In the rows, 128 means zero.
Each row is followed by its class number. Each block has new classes, again numbered from 0 up, in any order.
[ 84 166 129 116 140 107 161  48  82  90 188 113 148 136 147  96 134 149
 187 167 142 119 123 121 148 118 109 135 146 114 115 125 174 204 140] | 7
[145 133  99 162 176  63  27 117 154 149 135 154 133 158 121 120 104 123
  88 160  80  97 141 132 124 143 111 181 129 124  90 126 203 152 183] | 5
[113 139 102 147 161  56  47  79 156 109 134 128 129 154 147 126  95 120
 152 146 113  89 136 128 139 138 128 184 148 121  90 107 171 171 175] | 3
[134 138 104 161 175  63  32 107 159 137 135 142 130 153 128 127 102 125
 113 154  93  92 142 133 129 143 117 185 147 123  95 116 197 155 177] | 6
[ 92 143 121 113 143 103 141  79  94 122 192 127 169 133 133 107 123 138
 148 151 133 101 133  99 150 134 122 133 151 137 136 127 172 200 134] | 7
[105 137 135 122 147  91 115  63 142 110 186 139 142 130 144  81 139  86
 182 142 113 129 107 124 134  87 145 153 129  97 109 121 160 190 174] | 2
[100 173 131 126 145 104 133  93  86 116 180 137 174 127 108 109 141 140
 143 170 132 112 125 111 147 130 121 130 140 120 139 140 196 200 138] | 7
[103 159 111 117 150  84 125  93  82 140 170 132 157 141 115 112 132 146
 133 176 126  89 128 110 153 143  97 142 137 123 150 133 198 181 142] | 3
[136 163 106 163 159  66  26 112 150 132 123 141 136 151 125 123 111 121
 116 160 103 104 135 137 126 145 118 181 136 121  99 120 197 157 178] | 4
[129 154 109 163 176  59  53 106 155 129 149 135 140 143 120 136 109 130
 132 161 108  93 136 134 129 135 116 177 150 109  95 120 206 152 166] | 6
[121 138 104 151 158  65  40  83 162 120 129 125 130 156 143 126  86 116
 136 150 113  84 134 123 136 136 128 195 152 124  86 108 185 168 171] | 7
[109 134 136 113 141  83 114  54 141  98 197 141 136 121 161  97 126  82
 186 129 104 125 105 115 134  76 148 142 125 104 120 105 159 176 178] | 5
[ 98 165 126 121 142 108 136  93  75 122 174 139 172 135 117 109 135 136
 152 171 138 109 116 110 149 128 112 136 147 127 140 134 194 199 141] | 1
[106 157 113 119 153  90 112 101  85 151 177 143 164 145 101 105 133 143
 115 180 117  97 127 114 147 140  97 142 131 121 147 144 208 176 147] | 2
[102 137 134 121 148  78 108  60 132 115 189 130 130 123 157  86 137  83
 195 136 116 130 110 122 129  96 143 147 128  95 124 114 162 186 175] | 6
[127 156 107 154 153  67  29 103 150 120 126 130 139 151 134 126 111 122
 140 151 112  99 131 139 129 143 122 178 142 116 102 109 177 157 167] | 4
[138 162 104 167 171  85  48 113 160 123 123 151 135 148 116 120 113 126
 111 166 102  85 132 137 135 131 125 190 149 113  83 122 204 164 169] | 3
[123 163 149 131 124  93 109  70 130 100 152 157 133 119 143 100 133  83
 169 149 103 134 103 123 127  63 140 144 132  91 118 115 179 160 192] | 1
[ 98 174 124 131 146 102 150  92  85 120 189 138 167 127 114  98 137 150
 141 171 139 114 130 119 146 137 114 129 138 125 129 133 193 192 132] | 7
[ 98 171 119 130 151 104 151  97  74 127 197 138 159 130 117  97 134 147
 137 168 142 131 128 117 146 139 112 125 140 133 134 132 193 181 134] | 4
[105 167 118 125 154  89 123 101  70 148 175 138 158 139 108 104 140 143
 123 184 129 107 124 116 149 143  96 138 132 121 150 140 211 180 148] | 4
[132 150 108 160 176  62  50 114 156 137 152 135 136 142 119 139 111 127
 127 160 109  95 134 135 130 139 115 181 148 110 104 116 205 147 163] | 6
[124 145 107 148 150  67  27  97 156 117 129 125 136 157 143 127 106 119
 145 144 104  96 134 134 129 140 123 179 145 122 100 106 175 156 168] | 4
[ 95 168 125 117 143 104 132  88  80 121 176 131 166 136 114 112 135 134
 150 170 137 109 120 109 149 131 116 130 147 128 143 135 191 200 136] | 0
[129 157 139 131 132 100 110  80 128 122 155 152 133 119 133  96 127  89
 141 147  97 137 109 114 131  75 140 143 117 103 112 127 184 154 178] | 7
[ 97 135 135 113 140  81 115  54 142 107 172 131 127 132 159  84 128  92
 204 145 118 113 106 117 132  87 137 152 133  96 118 114 159 188 176] | 2
[116 133 146 121 136  84 119  58 148  96 192 143 140 115 161 104 128  84
 175 128 105 129 108 114 132  69 151 135 133 105 126 105 156 170 178] | 6
[ 96 177 135 125 145 119 154  70  81 103 182 127 153 142 124  93 150 138
 164 177 132 120 114 128 141 114 113 136 139 108 116 135 192 202 142] | 0
[114 151 137 124 138  95  94  64 135 107 181 147 146 124 148  90 137  75
 188 129 102 141 110 122 126  72 156 151 135 105  95 116 172 178 175] | 1
[100 180 122 135 149  91 142 105  82 124 185 149 172 124 108 100 148 151
 143 174 136 115 133 118 144 139 112 120 140 121 135 135 193 190 137] | 3
[122 150 103 155 164  53  40  94 151 120 128 142 138 146 135 130 100 119
 142 154 108  98 132 132 131 140 124 184 142 123  91 114 186 171 188] | 1
[117 151 105 150 170  62  62  97 163 116 149 128 133 142 132 139 104 128
 151 158 119  79 136 127 140 133 124 183 162 112  96 110 192 164 162] | 3
[138 132 100 160 180  58  32 118 159 147 144 146 130 152 123 133 103 124
  99 157  91  93 145 132 127 152 119 184 140 128  98 119 203 149 174] | 6
[127 137 103 154 173  68  34 113 169 137 143 148 126 152 123 121  99 127
 111 158 101  94 145 137 132 147 124 188 149 129  92 114 193 156 172] | 2
[102 168 125 127 153  90 132  97  78 121 183 142 171 126 111 114 141 143
 143 167 140 120 127 113 147 142 117 124 141 129 148 138 190 193 138] | 6
[ 92 168 131 118 146 115 156  63  81 101 180 130 152 143 124  89 143 149
 170 175 141 117 117 130 149 120 108 140 143 111 117 134 180 200 141] | 2
[ 88 158 127 114 143  94 144  83  77 110 181 133 168 134 128 114 139 134
 172 162 141 119 123 107 150 131 121 132 150 134 134 133 178 202 145] | 1
[132 130  99 158 172  68  32 115 153 146 133 147 130 157 124 127 101 118
 106 158  90  91 140 134 131 141 117 194 145 125  90 118 200 152 181] | 1
[112 133 135 116 136  90 114  61 143 104 191 145 142 122 160  99 129  77
 175 128  97 129 105 116 135  74 148 153 131 109 116 105 161 175 185] | 1
[ 94 161 124 118 143 101 136  83  81 114 178 129 166 134 121 110 132 138
 147 166 135 114 125 105 152 136 118 135 138 130 139 137 186 202 141] | 7
[133 159 106 167 166  89  51 106 161 107 129 146 138 149 120 121 111 126
 124 153 107  88 131 145 132 133 128 184 150 118  82 114 184 167 164] | 5
[131 151 104 161 165 102  51 109 165 124 133 141 131 154 123 114 106 123
 109 155 103  83 130 140 133 135 128 191 155 122  87 115 190 169 162] | 0
[101 173 112 129 151 105 149 101  79 130 188 141 161 134 111 102 129 148
 132 170 132 114 127 118 140 144 109 129 134 137 132 130 198 186 130] | 0
[119 145 104 152 175  60  61 105 152 125 162 139 138 141 126 136 104 130
 135 157 110  87 137 131 132 142 119 171 148 118  99 111 193 161 168] | 5
[ 99 165 125 121 148 103 131  99  79 128 183 142 169 128 115 109 138 136
 142 166 138 112 126 107 149 135 119 128 151 132 146 133 192 193 139] | 4
[105 136 133 117 143  90 108  58 145 110 187 134 134 136 153  79 132  87
 188 143 112 125 105 122 135  87 138 164 134  96 114 111 164 187 174] | 2
[138 162 103 173 171  91  57 108 165 124 127 146 134 145 114 117 107 130
 103 165 105  86 133 142 133 136 125 196 146 115  78 121 201 167 166] | 7
[ 92 171 130 120 145  97 133  81  82 112 182 132 164 132 116 108 140 133
 165 171 138 110 120 116 143 126 120 129 144 118 145 129 190 204 138] | 0
[139 146 102 161 173  60  28 114 148 137 136 158 132 150 122 121 109 124
 103 163  89 103 144 139 124 146 115 174 129 124  92 123 202 158 183] | 5
[ 88 152 125 112 146  93 143  81  78 114 190 135 172 128 126 117 135 133
 172 156 136 115 125 107 148 129 121 127 151 128 137 129 174 201 147] | 1
[106 133 137 119 129  93 119  49 140 100 183 131 130 125 167  93 115  88
 179 126 107 132 119 112 131  72 150 143 136 114 104 102 154 169 166] | 7
[133 145 105 159 158  98  51 105 165 120 131 134 139 150 130 121 108 125
 112 150 104  87 133 139 134 139 128 191 143 121  83 116 178 166 161] | 7
[137 141 105 163 177  73  34 115 154 148 137 149 128 152 121 117 109 127
  97 162  89  96 143 137 128 141 114 185 143 120  94 122 206 153 180] | 4
[124 157 110 158 167  67  64  96 155 124 148 127 137 142 122 136 108 124
 134 164 110  93 135 132 132 132 119 184 144 108  85 122 204 162 169] | 7
[143 145 102 163 176  63  34 125 152 150 136 156 132 150 115 122 118 126
  88 168  82 100 145 136 128 147 113 180 125 118  92 131 208 155 184] | 3
[103 139 134 120 141  81 118  55 135 100 182 135 131 127 159  89 132  81
 192 138 114 120 104 118 134  84 143 148 126  98 119 109 158 186 181] | 5
[123 145 105 154 163  59  43  91 154 119 139 138 134 153 136 122  93 119
 138 150 109  88 132 127 131 135 121 183 147 120  95 110 190 163 175] | 5
[114 126 138 119 140  93 113  69 144 115 197 144 130 121 163  92 124  87
 161 130  94 133 113 111 129  74 144 138 129 107 123 107 165 160 182] | 4
[139 136  99 159 174  64  34 119 158 143 139 152 127 156 126 123 102 119
  98 159  93  91 141 132 126 150 117 187 138 130  94 117 201 155 178] | 5
[134 163 106 167 172  95  46 112 171 120 127 152 135 149 112 114 107 137
 112 165 105  87 133 143 135 131 124 190 159 118  80 121 200 165 165] | 2
[122 128 103 151 167  64  41  94 159 125 135 138 124 158 140 129  98 118
 130 151  95  89 143 135 130 138 124 192 152 128  84 111 187 164 183] | 1
[138 133  99 163 182  61  38 115 161 147 139 146 133 152 120 126 100 130
  99 155  94  85 142 134 130 150 116 187 145 124  98 117 199 151 171] | 6
[133 174 138 140 139  95 100  90 131 116 148 164 140 115 123  88 146  93
 151 154  95 137 109 124 129  74 139 137 120  92 111 134 189 165 178] | 3
[122 147 109 149 156  64  32 105 157 119 131 134 143 157 125 126 110 130
 140 154 102  99 135 139 130 144 119 177 136 117 100 117 179 158 169] | 2

Next block: new classes, numbered from 0 again.
[119 181 189 117 159 164 165 139  65 133 158 165 122 219 164 119 110  92
 121 151 199 113  95 147 123 108 101 141 136 168  67 118 180 173 184] | 8
[172 156 155 127 152 158 161 144  99 141 139 171  76 157 158  37 178  93
 120 128 152 178 117 127 110 146 154 157 139 188 110 108 171 161 133] | 6
[127 181 184 114 151 167 168 132  77 144 150 139 125 218 154 124 120  88
 115 151 194 119  92 165 124 112 101 139 145 176  63 123 179 174 191] | 6
[136 192 194 112 150 152 155 139  71 148 140 152 116 224 163 137 113  91
 112 153 196 117 100 146 116 108  87 135 145 180  69 113 194 183 183] | 1
[174 157 167 127 150 164 163 138 109 144 139 178  82 152 152  27 179  99
 118 138 154 165 115 148 121 157 156 168 131 180 117 116 164 154 129] | 9
[128 186 203 114 156 162 165 139  72 142 159 154 128 220 163 125 124  88
 120 150 205 117  97 157 120 110 108 135 136 175  57 117 172 176 189] | 8
[ 99 124 187  78 140  96  92 142 183 117 175 175 115 151  93 130 168 130
 101  83 139 150  98 164 156  70  67 140 205 164 128 133 198 221 180] | 1
[ 83 142 190 146 166 181 177 138 109  91 167 194 104 214 163 103  98 103
 142 151 177 104 111  98 101 117  99 124 132 156  97 144 187 187 173] | 1
[116 183 199 110 140 159 173 142  76 143 158 151 133 212 156 132 123  88
 113 142 196 123  91 146 120 110  97 135 138 173  57 117 173 182 196] | 6
[164 172 159 109 149 128 135 146  96 154 163 154  78 163 152  53 171  96
 122 147 175 180 119 170 126 145 157 175 147 181 116 115 175 160 135] | 3
[160 159 159 116 151 134 162 144 102 148 142 164  74 157 155  43 181  91
 123 141 143 166 119 136 118 138 151 159 128 190 101 109 177 148 112] | 2
[151 152 153 123 140 147 148 144 105 126 152 152  73 156 151  35 172  88
 126 127 146 178 118 133 114 148 147 157 128 175 119 113 175 156 126] | 6
[179 151 169 107 151 151 165 143 112 164 136 167  86 155 150  58 177  84
 112 133 152 168 115 143 111 126 153 160 134 213 112  96 178 141 129] | 2
[ 95 136 180 109 134 130 109 138 196 102 175 171 110 142  96  90 178 124
 113 110 118 142 114 136 139  91  90  99 173 143 138 150 186 213 160] | 0
[ 86 126 178 100 133 110  97 139 206 104 175 164 103 144  85 102 176 122
 109  94 123 149 101 141 143  87  80 112 188 146 130 151 188 209 166] | 6
[105 161 194 122 179 161 171 143  83 130 165 164 113 222 156 110 116  89
 128 143 209 105 117 141 108 132  97 155 151 174  87 121 178 185 181] | 1
[143 184 195 122 139 174 171 129  98 134 141 152 118 220 157 135 130  81
 126 153 196 127  97 157 102 118  90 126 132 185  64 105 188 176 175] | 6
[158 156 152 117 154 139 146 146  98 150 150 172  71 153 150  34 174 106
 114 140 163 176 119 154 130 150 157 168 129 189 109 111 180 156 121] | 7
[182 163 171 119 144 173 165 145 111 149 130 197  95 149 150  47 173  97
 111 133 145 160 125 135 108 139 157 143 111 194 103 105 174 143 128] | 7
[ 77 132 191 100 139 111  98 136 181 113 185 164 100 155  93  91 164 125
 107  98 139 140  90 157 154  88  98 119 170 148 121 150 182 215 181] | 5
[175 157 170 115 148 162 159 137 117 160 137 173  87 155 151  51 186  89
 118 131 146 166 109 150 114 138 148 159 133 199 108 104 178 156 139] | 9
[ 96 153 191 133 165 166 165 147  93 120 170 174 109 208 163 110 103  91
 132 159 211 105 119 122 106 137  98 142 141 161  87 128 182 185 183] | 8
[173 158 164 116 150 144 146 141 102 148 145 161  75 156 160  43 171  85
 121 142 166 176 121 157 124 158 149 179 127 188  97 102 172 154 125] | 9
[ 88 138 179 101 141 108  93 140 180 118 179 171 107 149  94 109 169 126
 113 102 134 148 103 157 142  87  94 123 192 145 131 147 188 217 175] | 3
[152 153 147 110 155 131 151 150  91 158 151 148  77 156 141  47 178  86
 126 127 154 169 115 148 115 146 154 178 149 187 106 119 179 154 139] | 6
[125 183 189 115 154 145 163 140 100 148 148 153 109 219 149 139 128  86
 118 151 203 123  91 146 111 107  90 136 150 195  61 113 193 179 185] | 6
[101 148 180 135 162 191 183 134  99 121 160 171 116 211 158 108 104  78
 132 153 196 119 112 126  95 120  96 136 142 161  92 137 172 181 184] | 6
[127 181 181 112 164 174 171 127  62 154 157 152 116 218 165 120 121  87
 119 162 198 126  94 153 115 107 101 135 133 190  63 106 179 184 182] | 4
[160 176 169 106 160 126 151 147  89 155 159 157  79 164 149  48 182  97
 115 142 163 175 122 162 122 144 160 165 136 191 100 109 163 163 129] | 4
[152 149 166 127 159 139 154 153 100 135 152 183  70 163 149  42 171  97
 128 139 155 168 129 115 108 149 146 159 137 172 124 113 182 160 112] | 1
[100 129 183  78 153  98  94 145 199 127 182 179 113 144  93 124 177 134
  92  85 134 145  98 172 167  61  75 123 198 178 131 129 201 212 185] | 0
[100 135 174 107 139 123  99 134 211 109 163 150  95 149  88  91 185 125
 111  99 128 141  95 161 146  95  93 116 190 158 133 142 192 210 163] | 6
[103 158 192 129 161 191 194 142  96 118 174 179 119 210 161 102 105  88
 131 158 199 104 116 116 102 117 100 136 141 171  90 137 174 181 178] | 2
[157 158 168 125 151 127 149 148 101 137 149 172  70 162 149  51 188 108
 127 134 160 175 123 147 116 149 154 167 135 181 110 114 177 156 112] | 7
[168 162 159 119 152 149 146 145  93 143 154 165  85 155 158  45 176  97
 124 142 158 175 117 157 125 150 153 156 131 180 113 104 179 165 132] | 0
[160 159 177 103 157 132 152 154  81 157 165 159  80 175 146  53 160  81
 116 136 168 169 130 154 111 138 152 179 138 184 107 112 176 142 120] | 1
[169 156 167 122 147 156 166 144 118 142 134 161  77 156 158  44 180  92
 129 136 135 154 115 141 110 141 168 159 122 203 110 104 184 143 122] | 2
[128 184 196 113 157 162 163 129  73 146 159 147 115 225 161 127 127  93
 115 160 203 129 102 149 107 124 102 135 139 191  69 105 192 190 180] | 4
[172 153 153 121 129 157 164 135 109 147 134 158  79 151 138  41 170  95
 120 128 142 165 103 151 129 141 153 164 118 185 104 110 176 132 128] | 6
[100 155 193 123 157 178 179 139  98 116 178 175 117 215 161 105 115  99
 131 144 183 117 115 113 111 118  98 141 145 166  92 137 184 186 178] | 1
[ 93 134 182 125 133 149 104 133 220  97 160 179  95 145  98  82 184 134
 122  99 125 132 107 150 129 111  94  98 165 156 153 145 199 220 161] | 7
[150 150 150 128 159 154 151 154  92 136 161 193  70 158 151  38 167 100
 133 142 161 173 132 128 106 159 154 158 128 179 117 119 197 162 120] | 7
[176 161 168 110 139 165 172 135  93 159 136 173  95 157 156  42 173  93
 108 134 140 158 110 153 114 133 148 151 125 193 110 107 171 143 130] | 2
[170 163 169 106 159 131 151 151  86 163 156 170  77 160 155  49 179 102
 109 128 175 175 118 159 129 134 158 176 136 200  93 109 166 150 131] | 7
[133 195 191 110 149 178 166 130  72 155 154 159 137 214 168 126 126  94
 117 159 191 119  90 160 123 101 108 135 143 170  62 116 172 184 192] | 3
[182 154 147 125 136 178 167 129  99 152 132 173  88 143 149  31 175  96
 119 138 131 165 110 135 112 137 152 141 117 193 115 105 179 153 132] | 0
[ 90 125 183 117 145 124 107 135 198  96 167 186  97 147  81  91 175 124
 118  96 125 135 103 137 134  96  84 114 178 148 133 151 191 211 161] | 9
[176 166 157 119 130 172 163 141 101 135 142 176  86 149 149  34 165  90
 129 129 118 160 120 127 112 147 156 147 103 185 118 108 183 137 137] | 5
[154 156 159 114 152 128 143 139  87 162 157 145  62 163 154  44 179  99
 120 138 172 181 114 161 121 153 153 173 137 193 117 109 178 170 132] | 4
[163 160 160 120 151 169 170 140 100 154 148 189  82 159 147  40 167  95
 123 139 141 160 112 135 114 144 147 153 125 191 116 100 181 150 137] | 5
[178 165 157 109 137 171 165 140  85 160 154 165  92 156 152  43 185  97
 131 138 131 164 111 163 126 150 158 153 118 184 121 105 188 139 140] | 5
[157 156 159 105 137 147 152 150  99 157 153 145  89 153 150  52 169  79
 119 132 155 170 113 145 124 142 148 170 128 179 108 109 170 140 137] | 6
[ 84 126 170 107 138 127 102 137 212 107 170 173  95 150  93  91 175 122
 113  94 122 142 100 139 142  94  83 109 177 151 137 149 207 210 166] | 6
[177 149 166 124 141 191 165 133 116 151 126 176  97 152 153  41 169  82
 121 149 141 162 111 126 108 143 161 144 108 186 104  92 178 141 123] | 8
[169 167 164 116 153 131 147 144 100 162 141 164  72 161 158  48 177  98
 113 134 165 163 115 160 129 158 136 181 145 187 112 107 176 154 134] | 9
[121 179 216 113 144 144 161 138  79 137 153 153 121 224 153 138 108  91
 107 148 206 117 105 136 114 109  90 137 140 178  53 116 177 184 183] | 1
[ 89 115 178  85 152  98  95 144 187 120 185 182 110 135  94 114 165 136
  90  83 131 144  99 147 164  65  72 120 196 174 130 132 189 210 188] | 0
[ 95 149 198 136 162 171 173 145 109 110 178 180 117 204 156 112 105  93
 132 161 199 113 123 119  97 127 102 134 143 162 100 139 175 186 181] | 0
[102 148 184 129 171 187 181 141  88 126 180 172 129 200 164 107 107  95
 131 155 189 110 120 129 114 120 103 138 153 159  97 143 162 180 197] | 0
[ 88 133 177 119 146 122 100 136 203  98 155 180 105 146  82  97 188 120
 133 115 131 136 103 126 124 100  91 106 187 135 124 149 190 230 155] | 8
[122 185 202 117 158 161 174 137  76 147 155 158 120 219 158 127 120  87
 109 154 201 115  99 142 113 109  86 141 150 184  63 111 173 183 184] | 9
[127 184 198 114 155 154 173 132  90 144 148 149 114 220 169 126 133  92
 120 151 195 115  94 158 118 110  96 135 142 194  62 112 180 182 178] | 2
[167 162 159 113 151 143 145 140  95 166 146 153  80 153 155  42 176  89
 111 147 166 180 117 164 122 157 143 175 153 187 109 107 169 173 137] | 9
[156 168 160 112 146 136 147 153 101 143 149 166  85 150 151  50 181 104
 121 143 149 169 124 142 118 142 155 172 146 182 107 117 173 166 124] | 7
[ 90 151 192 142 164 179 180 143 109 117 163 190 107 205 158 110 115 102
 132 148 200 108 112 107  98 119 101 135 141 172  92 137 175 193 182] | 7
[104 157 185 145 146 194 177 129 100 110 160 188 120 207 161 106 109 101
 136 149 179 115 112 102 101 126  99 127 133 149 100 136 178 185 183] | 3
[122 188 206 115 151 151 164 141  81 142 155 155 120 222 164 134 117  87
 111 159 206 120 101 148 109 105  96 134 144 182  62 110 177 183 181] | 8
[ 89 120 188 100 143 102  99 145 191  94 178 196 102 144  86 108 167 142
 103  71 119 148  97 136 157  77  86 118 182 159 149 141 196 207 189] | 5
[100 164 190 129 154 195 187 137 102 125 163 187 127 203 157 103 116  98
 122 155 191 115 114 113  98 124  97 132 141 172  90 129 170 191 182] | 7
[100 154 191 146 167 180 169 137 113 114 149 184 106 206 152 107 116 100
 127 152 201 109 113 106  99 126 103 123 135 173  85 130 178 192 177] | 7
[108 135 195  80 158 100  99 152 190 124 172 186 116 153  94 127 176 131
  93  76 154 141  91 172 164  58  85 140 202 180 126 122 194 209 189] | 8
[ 93 113 185  90 145 103  87 146 191 105 177 185 104 145 104 114 173 135
 106  72 124 149 106 148 154  80  75 118 186 161 143 134 209 221 180] | 1
[ 93 126 186  82 158  98  99 149 184 122 182 198 110 146  91 125 173 136
 103  79 134 143  90 163 168  69  82 132 193 169 124 127 201 215 193] | 5
[ 88 126 187 115 146 121  99 134 207 103 167 169 104 145  91  97 190 120
 121 104 126 143 109 142 130 109  84 112 193 143 137 150 181 226 166] | 9
[133 191 203 111 151 158 175 133  73 152 157 155 117 225 162 127 127  90
 113 156 197 120  99 151 112 109 100 136 140 189  64 112 179 180 186] | 5
